Here is a tiny trained network, its code and every weight. The questions are about switching its units off for an input and a class, where a switched-off unit gives its printed mean instead of its output.

import numpy as np


def w(rows, s, z=0):
    codes = np.array(rows[::2]) - 128.0
    scale = np.full(codes.shape[1], s)
    scale[-1] = z or s
    return codes * scale


def f(y):
    return y / 2 * (1 + np.tanh(0.7978845608 * (y + 0.044715 * y**3)))


def log_softmax(a):
    a = a - a.max(-1, keepdims=True)
    return a - np.log(np.exp(a).sum(-1, keepdims=True))


def net(x, mask):
    res = np.array(x, float).reshape(1, 4) / 4 @ E
    y = f(res @ A[0][:, :-1].T + A[0][:, -1])
    res = res + np.where(mask, y, B[0][:, -1]) @ B[0][:, :-1]
    return log_softmax(res[-1] @ U[:, :-1].T + U[:, -1])


A, B = {}, {}
E = w([
[226,95,193,159,235,81,204,153],'x0',
[124,122,125,136,117,122,145,115],'x1',
[90,2,204,7,115,156,132,98],'x2',
[165,189,183,106,113,22,36,38],'x3',
],0.0063)
A[0] = w([
[198,104,207,158,189,75,191,152,110],'neuron 0',
[205,131,195,155,230,85,220,122,138],'neuron 1',
[161,167,196,105,79,43,43,27,127],'neuron 2',
[114,158,75,175,117,93,141,146,255],'neuron 3',
[44,153,77,120,41,157,75,103,107],'neuron 4',
[127,236,35,234,156,126,146,201,113],'neuron 5',
[87,87,68,145,155,216,192,191,112],'neuron 6',
[165,150,173,111,139,65,27,78,217],'neuron 7',
[32,146,63,129,24,164,59,97,139],'neuron 8',
[99,92,57,127,139,212,207,215,108],'neuron 9',
[84,62,59,137,132,227,217,209,145],'neuron 10',
[189,200,3,220,148,106,117,151,136],'neuron 11',
[91,38,226,31,127,183,137,98,116],'neuron 12',
[164,173,196,88,129,35,64,41,113],'neuron 13',
[204,103,198,149,223,107,167,143,106],'neuron 14',
[57,31,225,37,122,152,141,113,114],'neuron 15',
[167,134,154,131,164,94,145,145,234],'neuron 16',
[37,165,69,111,50,158,68,114,105],'neuron 17',
],0.0051,0.0073)
B[0] = w([
[136,53,61,226,191,208,37,106,170],'neuron 0',
[130,71,116,169,192,193,99,96,197],'neuron 1',
[46,141,124,172,215,83,167,180,213],'neuron 2',
[132,115,207,12,126,183,189,110,253],'neuron 3',
[155,51,79,224,229,209,68,87,176],'neuron 4',
[159,207,209,96,112,111,87,40,202],'neuron 5',
[66,195,124,175,214,37,148,164,186],'neuron 6',
[58,104,139,86,195,135,214,178,245],'neuron 7',
[115,47,113,149,232,190,97,97,211],'neuron 8',
[51,197,127,183,231,43,129,158,191],'neuron 9',
[68,174,163,130,201,75,158,138,228],'neuron 10',
[175,183,208,84,116,136,94,53,204],'neuron 11',
[190,253,224,132,113,89,55,32,208],'neuron 12',
[30,167,100,188,225,59,162,179,195],'neuron 13',
[159,79,82,231,197,201,43,85,167],'neuron 14',
[187,236,209,134,108,97,71,52,207],'neuron 15',
[118,61,146,75,157,197,174,127,228],'neuron 16',
[143,57,99,198,206,191,58,91,179],'neuron 17',
],0.0058,0.0063)
U = w([
[154,30,71,203,165,214,67,105,96],'0',
[48,167,118,159,173,12,180,205,74],'1',
[217,218,203,96,93,102,81,47,75],'2',
[117,91,143,70,129,171,185,137,255],'3',
[157,68,96,21,34,164,218,218,171],'4',
[175,107,17,155,1,67,117,188,57],'5',
[206,113,9,183,30,59,105,187,54],'6',
],0.0083,0.0066)

Each question gives the input, the list of numbers given to net, and the class t.
The units are the neurons (one row each of A and B). Each row of codes is followed by its name. A weight is (code - 128) times the scale printed after its matrix; where a second scale follows, it is the last column's (A, B and U).
mask holds one flag per neuron, in row order. A switched-off neuron (its flag False) gives its mean, the last column of its row in B, instead of its output. The means were averaged over made-up inputs and are rounded, as every weight is.
A unit's drop is (log p(t) with every unit on - log p(t) with that unit switched off) / (log p(t) with every unit on - log p(t) with every unit switched off).
The circuit of an input: a set's keep is (log p(t) with only the set's units on - log p(t) with every unit switched off) / (log p(t) with every unit on - log p(t) with every unit switched off). Starting from the 12 units with the biggest drops (on a tie, the unit counted first), units are removed one at a time, each time the one whose removal leaves the highest keep (on an exact tie, the one counted first), for as long as the keep stays at least 0.8.
units of the circuit, in order: the units of the circuit, biggest drop first
unit that matters most: the unit with the biggest drop
top k neurons: the k neurons with the biggest drops, biggest first
drop of u: that unit's drop, to one decimal
input [-4,-7,-8,-3], class 2: top 2 neurons : (neuron 5; neuron 11)
input [-7,-8,-8,-7], class 2: unit that matters most : neuron 5
input [-7,1,4,-3], class 0: units of the circuit, in order : (neuron 4; neuron 17)
input [0,-2,5,-1], class 2: units of the circuit, in order : (neuron 12; neuron 15)
input [-4,6,-6,-4], class 2: units of the circuit, in order : (neuron 5; neuron 11)
input [5,4,2,5], class 0: units of the circuit, in order : (neuron 0; neuron 14)
input [-4,-5,7,8], class 1: units of the circuit, in order : (neuron 2; neuron 13)
input [6,-6,-5,4], class 0: units of the circuit, in order : (neuron 0; neuron 1)
input [2,3,-3,-7], class 1: top 2 neurons : (neuron 9; neuron 6)
input [-2,-8,-4,4], class 3: units of the circuit, in order : (neuron 12; neuron 9; neuron 7; neuron 3)
input [-6,2,3,-5], class 0: units of the circuit, in order : (neuron 4; neuron 17)
input [1,-4,-8,-6], class 2: top 2 neurons : (neuron 5; neuron 11)
input [-7,-6,-2,8], class 1: top 2 neurons : (neuron 2; neuron 13)
input [-5,-3,8,0], class 2: units of the circuit, in order : (neuron 12)
input [6,2,8,-6], class 2: top 2 neurons : (neuron 12; neuron 15)
input [2,1,-3,6], class 1: top 2 neurons : (neuron 13; neuron 2)
input [-8,0,6,6], class 0: drop of neuron 8 : 0.2
input [-7,2,0,3], class 0: drop of neuron 4 : 0.1
input [6,-1,6,-8], class 1: drop of neuron 6 : 0.3
input [-3,5,7,-3], class 2: drop of neuron 13 : 0.0
